Here is a tiny trained network, its code and every weight. The questions are about switching its units off for an input and a class, where a switched-off unit gives its printed mean instead of its output.

import numpy as np


def w(rows, s, z=0):
    codes = np.array(rows[::2]) - 128.0
    scale = np.full(codes.shape[1], s)
    scale[-1] = z or s
    return codes * scale


def f(y):
    return np.maximum(y, 0)


def log_softmax(a):
    a = a - a.max(-1, keepdims=True)
    return a - np.log(np.exp(a).sum(-1, keepdims=True))


def net(x, mask):
    res = np.array(x, float).reshape(1, 5) / 4 @ E
    y = f(res @ A[0][:, :-1].T + A[0][:, -1])
    res = res + np.where(mask, y, B[0][:, -1]) @ B[0][:, :-1]
    return log_softmax(res[-1] @ U[:, :-1].T + U[:, -1])


A, B = {}, {}
E = w([
[170,146,92,146],'x0',
[57,74,128,249],'x1',
[73,223,143,154],'x2',
[100,118,125,108],'x3',
[92,116,113,99],'x4',
],0.012)
A[0] = w([
[158,177,149,68,182],'neuron 1',
[70,249,136,152,6],'neuron 2',
[146,153,110,115,153],'neuron 3',
[87,125,87,189,182],'neuron 4',
[119,143,118,83,98],'neuron 5',
[78,89,89,217,179],'neuron 6',
[135,137,136,137,145],'neuron 7',
[172,48,132,105,63],'neuron 8',
[154,81,127,114,79],'neuron 9',
[97,113,128,101,76],'neuron 10',
[177,127,133,51,118],'neuron 11',
],0.018,0.0014)
B[0] = w([
[58,191,179,139,211],'neuron 1',
[148,11,29,142,222],'neuron 2',
[108,106,185,96,161],'neuron 3',
[119,145,189,85,210],'neuron 4',
[164,151,161,126,165],'neuron 5',
[143,203,178,104,253],'neuron 6',
[106,150,97,47,137],'neuron 7',
[109,92,34,140,202],'neuron 8',
[142,91,82,143,172],'neuron 9',
[204,182,96,177,147],'neuron 10',
[142,138,179,153,218],'neuron 11',
],0.012,0.016)
U = w([
[107,249,196,134,4],'0',
[118,121,72,145,252],'1',
],0.014,0.00033)

Each question gives the input, the list of numbers given to net, and the class t.
The units are the neurons (one row each of A and B). Each row of codes is followed by its name. A weight is (code - 128) times the scale printed after its matrix; where a second scale follows, it is the last column's (A, B and U).
mask holds one flag per neuron, in row order. A switched-off neuron (its flag False) gives its mean, the last column of its row in B, instead of its output. The means were averaged over made-up inputs and are rounded, as every weight is.
A unit's drop is (log p(t) with every unit on - log p(t) with that unit switched off) / (log p(t) with every unit on - log p(t) with every unit switched off).
The circuit of an input: a set's keep is (log p(t) with only the set's units on - log p(t) with every unit switched off) / (log p(t) with every unit on - log p(t) with every unit switched off). Starting from all 11 units, units are removed one at a time, each time the one whose removal leaves the highest keep (on an exact tie, the one counted first), for as long as the keep stays at least 0.8.
units of the circuit, in order: the units of the circuit, biggest drop first
top k neurons: the k neurons with the biggest drops, biggest first
drop of u: that unit's drop, to one decimal
input [-5,0,2,-1,4], class 1: units of the circuit, in order	[neuron 6]
input [4,6,-6,7,4], class 0: top 3 neurons	[neuron 6; neuron 2; neuron 4]
input [0,6,7,-4,-7], class 1: top 3 neurons	[neuron 2; neuron 1; neuron 11]
input [2,5,-5,1,2], class 0: top 2 neurons	[neuron 2; neuron 6]
input [2,-7,8,-6,3], class 1: top 3 neurons	[neuron 2; neuron 6; neuron 4]
input [-3,3,5,6,5], class 1: top 2 neurons	[neuron 2; neuron 1]
input [-7,-5,7,4,3], class 1: top 2 neurons	[neuron 2; neuron 6]
input [-4,5,7,8,-4], class 1: drop of neuron 2	2.8
input [1,0,6,-8,-5], class 1: drop of neuron 2	0.3
input [0,-3,8,-1,-3], class 1: drop of neuron 1	0.0
